Here is a tiny trained network, its code and every weight. The questions are about switching its units off for an input and a class, where a switched-off unit gives its printed mean instead of its output.

import numpy as np


def w(rows, s, z=0):
    codes = np.array(rows[::2]) - 128.0
    scale = np.full(codes.shape[1], s)
    scale[-1] = z or s
    return codes * scale


def norm(h):
    return h / np.sqrt((h * h).mean(-1, keepdims=True) + 1e-5)


def f(y):
    return np.maximum(y, 0)


def log_softmax(a):
    a = a - a.max(-1, keepdims=True)
    return a - np.log(np.exp(a).sum(-1, keepdims=True))


def net(x, mask):
    res = np.array(x, float).reshape(1, 7) / 4 @ E
    u = 0
    for l in range(3):
        y = f(norm(res) @ A[l][:, :-1].T + A[l][:, -1])
        res = res + np.where(mask[u : u + 6], y, B[l][:, -1]) @ B[l][:, :-1]
        u += 6
    return log_softmax(norm(res)[-1] @ U[:, :-1].T + U[:, -1])


A, B = {}, {}
E = w([
[116,135,197,99,110,101],'x0',
[187,204,72,73,135,71],'x1',
[141,219,139,148,167,180],'x2',
[121,151,191,173,74,170],'x3',
[120,106,79,78,134,213],'x4',
[155,75,205,124,200,116],'x5',
[11,165,93,137,155,87],'x6',
],0.012)
A[0] = w([
[2,131,165,101,161,167,34],'L0N0',
[147,121,76,72,106,157,40],'L0N1',
[99,131,67,77,72,59,58],'L0N2',
[203,87,183,150,176,180,3],'L0N3',
[112,106,97,116,170,201,89],'L0N4',
[58,131,153,111,174,129,37],'L0N5',
],0.0092,0.0058)
B[0] = w([
[13,131,192,106,163,159,215],'L0N0',
[156,144,197,109,29,62,168],'L0N1',
[152,94,175,103,167,162,252],'L0N2',
[230,82,254,102,161,180,207],'L0N3',
[137,154,167,178,70,60,185],'L0N4',
[39,146,132,133,206,139,163],'L0N5',
],0.0091,0.0031)
A[1] = w([
[91,80,103,207,67,190,1],'L1N0',
[105,59,167,117,147,119,106],'L1N1',
[166,94,165,156,137,198,110],'L1N2',
[124,123,179,196,89,9,14],'L1N3',
[183,112,169,164,119,130,95],'L1N4',
[148,91,48,112,188,44,59],'L1N5',
],0.011,0.0062)
B[1] = w([
[87,11,68,221,9,208,180],'L1N0',
[143,209,138,95,127,174,237],'L1N1',
[186,96,112,180,176,139,246],'L1N2',
[80,197,218,95,86,24,219],'L1N3',
[129,131,199,101,155,140,224],'L1N4',
[102,90,48,143,179,111,253],'L1N5',
],0.012,0.004)
A[2] = w([
[60,145,61,133,105,88,114],'L2N0',
[105,167,177,151,116,99,72],'L2N1',
[176,96,106,84,97,107,3],'L2N2',
[146,101,100,8,104,136,38],'L2N3',
[80,67,126,160,97,162,109],'L2N4',
[161,253,78,102,105,193,15],'L2N5',
],0.011,0.0055)
B[2] = w([
[186,102,163,132,191,177,254],'L2N0',
[105,130,117,102,109,95,201],'L2N1',
[116,69,125,60,103,134,152],'L2N2',
[147,68,103,83,24,100,188],'L2N3',
[137,141,102,167,87,179,209],'L2N4',
[186,222,72,251,101,107,205],'L2N5',
],0.014,0.0043)
U = w([
[1,144,158,138,169,168,207],'0',
[84,54,107,219,17,215,6],'1',
[235,67,213,140,170,173,211],'2',
[191,223,63,218,84,119,116],'3',
[172,51,75,37,42,84,66],'4',
[97,161,199,116,83,12,160],'5',
[129,86,34,112,242,68,72],'6',
],0.019,0.0023)

Each question gives the input, the list of numbers given to net, and the class t.
The units are the neurons (one row each of A and B). Each row of codes is followed by its name. A weight is (code - 128) times the scale printed after its matrix; where a second scale follows, it is the last column's (A, B and U).
mask holds one flag per neuron, layer by layer. A switched-off neuron (its flag False) gives its mean, the last column of its row in B, instead of its output. The means were averaged over made-up inputs and are rounded, as every weight is.
A unit's drop is (log p(t) with every unit on - log p(t) with that unit switched off) / (log p(t) with every unit on - log p(t) with every unit switched off).
The circuit of an input: a set's keep is (log p(t) with only the set's units on - log p(t) with every unit switched off) / (log p(t) with every unit on - log p(t) with every unit switched off). Starting from the 12 units with the biggest drops (on a tie, the unit counted first), units are removed one at a time, each time the one whose removal leaves the highest keep (on an exact tie, the one counted first), for as long as the keep stays at least 0.8.
circuit, biggest first: the units of the circuit, biggest drop first
top k neurons: the k neurons with the biggest drops, biggest first
drop when u is switched off: that unit's drop, to one decimal
input [-1,-6,-6,-6,7,5,4], class 0: circuit, biggest first -> (L0N0 L1N1)
input [-1,-6,-1,-3,2,4,2], class 0: top neuron -> (L0N0)
input [5,-3,-2,-4,-2,6,4], class 0: circuit, biggest first -> (L0N5 L0N0)
input [-7,-2,0,-2,-8,-3,4], class 6: circuit, biggest first -> (L2N0 L2N5)
input [8,0,-1,0,-6,5,-5], class 5: top 3 neurons -> (L1N3 L2N0 L0N2)
input [6,8,-3,-5,-6,-7,8], class 6: circuit, biggest first -> (L1N5 L2N0)
input [3,3,8,0,7,6,3], class 3: top 2 neurons -> (L2N5 L1N4)
input [-6,5,6,3,-4,7,7], class 6: circuit, biggest first -> (L1N1 L1N3 L2N5)
input [4,4,5,-7,7,-3,4], class 3: top 2 neurons -> (L2N5 L0N1)
input [-3,-2,-6,-8,7,3,-1], class 4: top 2 neurons -> (L2N3 L0N1)
input [-5,2,-6,-5,-5,-3,-2], class 6: drop when L1N5 is switched off -> 2.4
input [-4,6,-2,-4,-6,3,-4], class 6: drop when L0N2 is switched off -> 0.0
input [-3,4,-7,-8,-8,5,-6], class 6: drop when L1N5 is switched off -> 1.5
input [3,4,8,-3,8,3,3], class 3: drop when L2N5 is switched off -> 0.3
